Here is a tiny trained network, its code and every weight. The questions are about switching its units off for an input and a target symbol, where a switched-off unit gives its printed mean instead of its output.

import numpy as np


def w(rows, s, z=0):
    codes = np.array(rows[::2]) - 128.0
    scale = np.full(codes.shape[1], s)
    scale[-1] = z or s
    return codes * scale


def f(y):
    return y / 2 * (1 + np.tanh(0.7978845608 * (y + 0.044715 * y**3)))


def softmax(a):
    e = np.exp(a - a.max(-1, keepdims=True))
    return e / e.sum(-1, keepdims=True)


def log_softmax(a):
    a = a - a.max(-1, keepdims=True)
    return a - np.log(np.exp(a).sum(-1, keepdims=True))


def net(x, mask):
    ids = ['αβγηλμσφψ'.index(c) for c in x.split()]
    T = len(ids)
    res = E[ids] + P[:T]
    r = res
    for j in range(2):
        rows = slice(2 * j, 2 * j + 2)
        q, k, v = (r @ M[0][rows].T for M in (Q, K, V))
        z = softmax(np.where(np.tri(T) > 0, q @ k.T / 2**0.5, -1e9)) @ v
        o = O[0][rows]
        res = res + np.where(mask[j], z, o[:, -1]) @ o[:, :-1]
    y = f(res @ A[0][:, :-1].T + A[0][:, -1])
    res = res + np.where(mask[2:6], y, B[0][:, -1]) @ B[0][:, :-1]
    return log_softmax(res[-1] @ U[:, :-1].T + U[:, -1])


Q, K, V, O, A, B = {}, {}, {}, {}, {}, {}
E = w([
[68,106,117,127],'α',
[215,56,122,63],'β',
[127,52,239,61],'γ',
[136,104,139,103],'η',
[120,156,70,227],'λ',
[179,123,129,166],'μ',
[148,198,52,1],'σ',
[201,129,114,165],'φ',
[157,180,250,188],'ψ',
],0.0083)
P = w([
[182,84,143,109],'0',
[96,218,88,206],'1',
[157,237,83,193],'2',
[235,200,217,187],'3',
[167,139,135,69],'4',
[188,90,97,63],'5',
[3,175,208,151],'6',
],0.0069)
Q[0] = w([
[210,159,146,199],'head 0',
[3,150,157,218],'head 0',
[72,174,190,213],'head 1',
[252,196,157,218],'head 1',
],0.0066)
K[0] = w([
[220,17,117,41],'head 0',
[197,91,254,223],'head 0',
[211,79,252,125],'head 1',
[178,74,122,32],'head 1',
],0.0067)
V[0] = w([
[154,79,2,98],'head 0',
[38,187,193,248],'head 0',
[135,217,164,254],'head 1',
[211,145,37,185],'head 1',
],0.007)
O[0] = w([
[43,171,158,177,42],'head 0',
[208,100,121,152,72],'head 0',
[141,77,104,148,254],'head 1',
[4,91,147,178,223],'head 1',
],0.014,0.0017)
A[0] = w([
[220,82,140,131,5],'neuron 0',
[125,160,2,66,229],'neuron 1',
[145,62,143,222,212],'neuron 2',
[241,120,179,111,234],'neuron 3',
],0.0067,0.0015)
B[0] = w([
[56,99,81,140,191],'neuron 0',
[230,218,51,87,153],'neuron 1',
[203,68,55,254,196],'neuron 2',
[132,121,74,22,254],'neuron 3',
],0.0058,0.004)
U = w([
[150,133,138,142,154],'α',
[58,138,235,114,114],'β',
[169,230,73,16,200],'γ',
[186,164,235,155,149],'η',
[109,79,87,217,3],'λ',
[119,97,157,186,174],'μ',
[101,106,206,99,42],'σ',
[97,92,167,181,129],'φ',
[173,58,3,114,109],'ψ',
],0.0064,0.002)

Each question gives the input, a string of symbols that net reads in full, and the target symbol t.
The units are the heads (2 rows each of Q, K, V and O) and the neurons (one row each of A and B). Each row of codes is followed by its name. A weight is (code - 128) times the scale printed after its matrix; where a second scale follows, it is the last column's (O, A, B and U).
mask holds one flag per unit, heads first, then neurons. A switched-off unit (its flag False) gives its mean, the last column of its rows in O or B, instead of its output. The means were averaged over made-up inputs and are rounded, as every weight is.
A unit's drop is (log p(t) with every unit on - log p(t) with that unit switched off) / (log p(t) with every unit on - log p(t) with every unit switched off).
The circuit of an input: a set's keep is (log p(t) with only the set's units on - log p(t) with every unit switched off) / (log p(t) with every unit on - log p(t) with every unit switched off). Starting from all 6 units, units are removed one at a time, each time the one whose removal leaves the highest keep (on an exact tie, the one counted first), for as long as the keep stays at least 0.8.
circuit, biggest first: the units of the circuit, biggest drop first
k most important neurons: the k neurons with the biggest drops, biggest first
heads that matter: for each layer, one digit per head in row order, 1 if its drop is at least 0.15 and else 0, layers parted by /
drop when u is switched off: that unit's drop, to one decimal
input ψ α μ, target ψ: heads that matter : 11
input λ φ φ φ, target λ: circuit, biggest first : head 1; neuron 2
input φ φ η ψ ψ ψ ψ, target ψ: heads that matter : 11
input γ μ ψ η, target γ: circuit, biggest first : head 1; neuron 3
input β β α ψ, target β: circuit, biggest first : head 0; head 1
input ψ μ φ ψ γ γ η, target ψ: heads that matter : 11
input σ λ σ γ γ γ λ, target γ: circuit, biggest first : head 1; head 0
input γ ψ φ, target γ: circuit, biggest first : head 1; neuron 1; neuron 3
input ψ ψ ψ φ, target ψ: circuit, biggest first : head 0; neuron 3; head 1
input γ φ β ψ, target γ: 2 most important neurons : neuron 3; neuron 2
input ψ α σ ψ, target ψ: 3 most important neurons : neuron 3; neuron 2; neuron 0
input γ α γ, target γ: 2 most important neurons : neuron 3; neuron 2
input ψ γ ψ β, target ψ: 2 most important neurons : neuron 3; neuron 0
input γ μ ψ λ, target γ: most important neuron : neuron 3
input ψ μ η λ, target ψ: 2 most important neurons : neuron 2; neuron 3
input ψ φ μ μ, target ψ: drop when neuron 3 is switched off : 0.2
input ψ α λ ψ α ψ α, target ψ: drop when head 0 is switched off : 0.9
input φ λ ψ ψ φ σ α, target ψ: drop when head 1 is switched off : 0.2
